Below are the code and all the weights of a small trained network. Each question names an input and a target symbol and asks about switching units off, where a switched-off unit gives its printed mean instead of its output.

import numpy as np


def w(rows, s, z=0):
    codes = np.array(rows[::2]) - 128.0
    scale = np.full(codes.shape[1], s)
    scale[-1] = z or s
    return codes * scale


def norm(h):
    return h / np.sqrt((h * h).mean(-1, keepdims=True) + 1e-5)


def softmax(a):
    e = np.exp(a - a.max(-1, keepdims=True))
    return e / e.sum(-1, keepdims=True)


def log_softmax(a):
    a = a - a.max(-1, keepdims=True)
    return a - np.log(np.exp(a).sum(-1, keepdims=True))


def net(x, mask):
    ids = ['ΠΦΩαβεζηλξστψ'.index(c) for c in x.split()]
    T = len(ids)
    res = E[ids] + P[:T]
    u = 0
    for l in range(3):
        r = norm(res)
        for j in range(2):
            rows = slice(4 * j, 4 * j + 4)
            q, k, v = (r @ M[l][rows].T for M in (Q, K, V))
            z = softmax(np.where(np.tri(T) > 0, q @ k.T / 4**0.5, -1e9)) @ v
            o = O[l][rows]
            res = res + np.where(mask[u + j], z, o[:, -1]) @ o[:, :-1]
        u += 2
    return log_softmax(norm(res)[-1] @ U[:, :-1].T + U[:, -1])


Q, K, V, O = {}, {}, {}, {}
E = w([
[141,130,128,104,54,53,129,129],'Π',
[131,119,142,122,39,70,167,161],'Φ',
[180,86,252,146,156,142,121,81],'Ω',
[119,134,109,134,112,61,117,122],'α',
[112,142,164,150,101,145,182,124],'β',
[95,125,108,137,132,69,114,117],'ε',
[164,93,99,113,112,183,205,84],'ζ',
[83,115,124,156,108,76,164,166],'η',
[146,138,117,155,164,71,183,58],'λ',
[87,121,158,144,70,129,153,161],'ξ',
[133,119,102,122,79,47,153,166],'σ',
[110,113,83,141,145,43,139,149],'τ',
[108,163,144,146,32,102,84,92],'ψ',
],0.03)
P = w([
[103,171,119,3,117,98,217,151],'0',
[150,53,134,160,96,63,159,141],'1',
[142,72,128,181,110,67,159,126],'2',
[137,86,126,183,118,78,157,108],'3',
[126,97,125,183,134,88,155,95],'4',
[112,104,130,173,146,96,155,79],'5',
[82,110,139,156,174,101,155,54],'6',
],0.014)
Q[0] = w([
[69,192,116,103,143,64,14,188],'L0H0',
[50,136,212,71,134,90,178,143],'L0H0',
[91,184,158,216,94,121,108,115],'L0H0',
[48,249,158,87,68,158,91,240],'L0H0',
[136,157,245,207,67,89,146,21],'L0H1',
[173,69,124,108,163,176,71,72],'L0H1',
[120,161,82,57,76,109,151,217],'L0H1',
[65,92,229,211,1,112,77,68],'L0H1',
],0.0097)
K[0] = w([
[68,161,53,150,96,96,61,158],'L0H0',
[121,146,175,134,148,113,137,160],'L0H0',
[106,177,179,146,142,74,151,137],'L0H0',
[55,137,105,147,45,126,159,128],'L0H0',
[141,122,246,169,186,128,90,126],'L0H1',
[154,133,97,83,149,150,159,110],'L0H1',
[56,134,87,136,107,139,156,156],'L0H1',
[96,104,226,168,102,114,134,179],'L0H1',
],0.013)
V[0] = w([
[145,174,184,123,219,95,74,181],'L0H0',
[137,33,172,160,84,144,130,96],'L0H0',
[211,54,156,74,169,144,111,125],'L0H0',
[146,79,81,152,254,232,157,37],'L0H0',
[49,69,147,150,66,47,204,103],'L0H1',
[151,108,104,223,170,106,116,132],'L0H1',
[54,159,40,79,92,64,232,85],'L0H1',
[82,141,227,112,117,129,96,106],'L0H1',
],0.0096)
O[0] = w([
[51,122,91,161,100,180,149,117,43],'L0H0',
[107,49,117,140,173,97,134,88,177],'L0H0',
[59,98,69,186,121,123,65,114,132],'L0H0',
[148,38,86,127,85,166,69,142,151],'L0H0',
[118,131,146,180,171,83,108,203,250],'L0H1',
[156,115,138,186,149,124,104,126,136],'L0H1',
[161,211,155,116,174,93,128,246,219],'L0H1',
[117,98,108,153,63,117,96,185,114],'L0H1',
],0.011,0.017)
Q[1] = w([
[171,160,104,86,159,169,173,99],'L1H0',
[153,146,111,95,152,146,231,120],'L1H0',
[117,99,235,168,159,174,222,143],'L1H0',
[193,214,108,128,148,183,218,101],'L1H0',
[214,190,105,9,147,196,244,119],'L1H1',
[166,118,156,128,185,140,173,41],'L1H1',
[157,141,144,134,57,180,70,62],'L1H1',
[139,130,103,153,151,145,180,59],'L1H1',
],0.011)
K[1] = w([
[127,51,141,160,124,68,9,95],'L1H0',
[111,67,117,196,52,116,25,95],'L1H0',
[139,146,106,171,125,105,56,87],'L1H0',
[78,28,124,180,110,96,81,109],'L1H0',
[131,54,116,116,148,99,141,237],'L1H1',
[172,93,140,182,136,151,102,119],'L1H1',
[195,154,155,134,85,70,59,150],'L1H1',
[152,117,141,138,114,133,83,128],'L1H1',
],0.013)
V[1] = w([
[192,88,249,210,169,171,66,153],'L1H0',
[129,189,16,134,134,171,173,185],'L1H0',
[178,185,138,148,158,125,179,160],'L1H0',
[205,56,217,192,142,123,61,53],'L1H0',
[141,131,99,203,160,159,167,98],'L1H1',
[165,64,145,218,121,115,59,61],'L1H1',
[153,224,98,84,111,97,153,135],'L1H1',
[68,151,25,91,230,167,206,143],'L1H1',
],0.012)
O[1] = w([
[36,163,134,40,170,192,126,22,141],'L1H0',
[154,52,156,132,89,61,129,140,166],'L1H0',
[87,123,142,108,97,190,146,121,252],'L1H0',
[51,192,121,120,170,186,159,44,58],'L1H0',
[30,159,132,38,118,154,108,119,108],'L1H1',
[33,182,124,101,123,171,154,151,70],'L1H1',
[146,111,143,210,154,94,72,72,178],'L1H1',
[114,117,37,116,70,100,5,217,142],'L1H1',
],0.013,0.016)
Q[2] = w([
[152,106,91,162,48,116,18,154],'L2H0',
[93,127,126,106,128,158,50,106],'L2H0',
[62,88,136,57,141,183,109,113],'L2H0',
[120,250,102,125,65,120,163,110],'L2H0',
[26,147,102,159,152,99,220,167],'L2H1',
[131,87,158,133,145,129,140,226],'L2H1',
[158,59,25,66,123,200,168,100],'L2H1',
[225,169,145,108,106,141,46,150],'L2H1',
],0.015)
K[2] = w([
[226,55,110,117,88,169,108,96],'L2H0',
[178,94,55,93,167,162,172,139],'L2H0',
[132,115,58,76,163,158,205,219],'L2H0',
[77,85,98,171,202,115,56,35],'L2H0',
[7,66,73,139,171,141,109,6],'L2H1',
[76,58,96,135,41,89,121,163],'L2H1',
[165,118,78,31,88,234,189,147],'L2H1',
[167,223,191,133,108,127,59,214],'L2H1',
],0.013)
V[2] = w([
[93,48,109,194,142,90,102,86],'L2H0',
[162,166,104,109,15,148,152,171],'L2H0',
[168,64,155,109,146,150,143,74],'L2H0',
[108,72,214,77,132,168,90,37],'L2H0',
[172,8,123,106,177,133,109,35],'L2H1',
[73,99,147,62,103,45,111,99],'L2H1',
[102,87,129,126,131,94,123,85],'L2H1',
[114,109,141,131,77,140,60,36],'L2H1',
],0.014)
O[2] = w([
[98,154,65,131,130,157,198,74,176],'L2H0',
[161,66,250,229,103,121,66,111,121],'L2H0',
[147,176,67,113,76,147,140,152,139],'L2H0',
[181,190,60,89,140,166,111,156,2],'L2H0',
[47,208,141,77,201,138,185,49,195],'L2H1',
[169,126,102,200,183,62,33,87,144],'L2H1',
[68,168,95,89,122,141,118,77,140],'L2H1',
[77,52,135,90,153,149,114,145,17],'L2H1',
],0.016,0.0094)
U = w([
[223,117,100,225,135,145,73,164,254],'Π',
[106,207,189,199,174,119,163,2,109],'Φ',
[190,207,59,77,157,181,99,137,226],'Ω',
[144,120,119,110,113,123,124,107,35],'α',
[96,139,185,107,78,155,115,143,91],'β',
[105,99,132,85,136,110,102,152,54],'ε',
[142,126,133,109,112,128,110,108,45],'ζ',
[113,118,142,116,127,139,124,149,43],'η',
[146,116,79,153,20,198,200,151,127],'λ',
[119,118,127,114,77,124,94,108,55],'ξ',
[57,101,17,154,71,94,55,61,98],'σ',
[76,65,123,75,183,95,78,168,35],'τ',
[152,129,122,114,126,127,113,111,30],'ψ',
],0.0096,0.0088)

Each question gives the input, a string of symbols that net reads in full, and the target symbol t.
The units are the heads (4 rows each of Q, K, V and O). Each row of codes is followed by its name. A weight is (code - 128) times the scale printed after its matrix; where a second scale follows, it is the last column's (O and U).
mask holds one flag per head, layer by layer. A switched-off head (its flag False) gives its mean, the last column of its rows in O, instead of its output. The means were averaged over made-up inputs and are rounded, as every weight is.
A unit's drop is (log p(t) with every unit on - log p(t) with that unit switched off) / (log p(t) with every unit on - log p(t) with every unit switched off).
The circuit of an input: a set's keep is (log p(t) with only the set's units on - log p(t) with every unit switched off) / (log p(t) with every unit on - log p(t) with every unit switched off). Starting from all 6 units, units are removed one at a time, each time the one whose removal leaves the highest keep (on an exact tie, the one counted first), for as long as the keep stays at least 0.8.
units of the circuit, in order: the units of the circuit, biggest drop first
unit that matters most: the unit with the biggest drop
which heads matter: for each layer, one digit per head in row order, 1 if its drop is at least 0.15 and else 0, layers parted by /
drop when u is switched off: that unit's drop, to one decimal
input ζ Ω ζ ζ ψ Π, target Φ: unit that matters most -> L0H0
input ξ β Φ ζ β ε Φ, target Φ: which heads matter -> 11 / 11 / 00
input Ω ζ α, target λ: which heads matter -> 11 / 01 / 01
input ζ ζ η ζ λ Ω λ, target σ: units of the circuit, in order -> L0H0, L1H1
input ξ λ τ λ τ λ λ, target Ω: units of the circuit, in order -> L1H0, L2H0
input α λ λ α ζ λ α, target Ω: which heads matter -> 11 / 10 / 10
input Π Ω λ β ξ, target β: units of the circuit, in order -> L1H1, L0H1
input λ λ ξ η η ξ, target Φ: units of the circuit, in order -> L0H0, L1H0
input ζ Ω ζ ζ ψ, target Φ: units of the circuit, in order -> L1H1, L0H1
input β β ζ λ ζ β, target Ω: which heads matter -> 10 / 10 / 10
input ζ λ α ζ, target Φ: which heads matter -> 10 / 11 / 00
input ζ ζ τ ζ η τ ζ, target Ω: which heads matter -> 01 / 01 / 10
input η ψ ζ β ζ λ ψ, target Ω: units of the circuit, in order -> L2H0, L1H0, L1H1
input Ω λ ε, target σ: which heads matter -> 11 / 00 / 01
input λ ψ β β ψ, target Φ: units of the circuit, in order -> L0H0
input λ ζ λ β ζ ψ λ, target Ω: units of the circuit, in order -> L2H0, L1H0
input ζ Ω ζ, target λ: units of the circuit, in order -> L0H0, L1H1, L0H1
input ψ ζ Ω β β ψ τ, target Φ: which heads matter -> 10 / 01 / 00
input Π λ λ ζ ε σ ε, target Φ: which heads matter -> 10 / 11 / 10
input Ω ζ ζ, target λ: units of the circuit, in order -> L0H1, L1H1
input η ξ ψ ζ ξ, target Φ: units of the circuit, in order -> L1H0
input η ζ ζ ζ α Ω, target λ: units of the circuit, in order -> L0H1, L0H0, L1H1
input ξ β β, target Φ: drop when L1H0 is switched off -> 0.8
input λ β Φ σ Ω τ, target τ: drop when L2H0 is switched off -> 0.2
input β ζ β, target Φ: drop when L1H1 is switched off -> 1.3
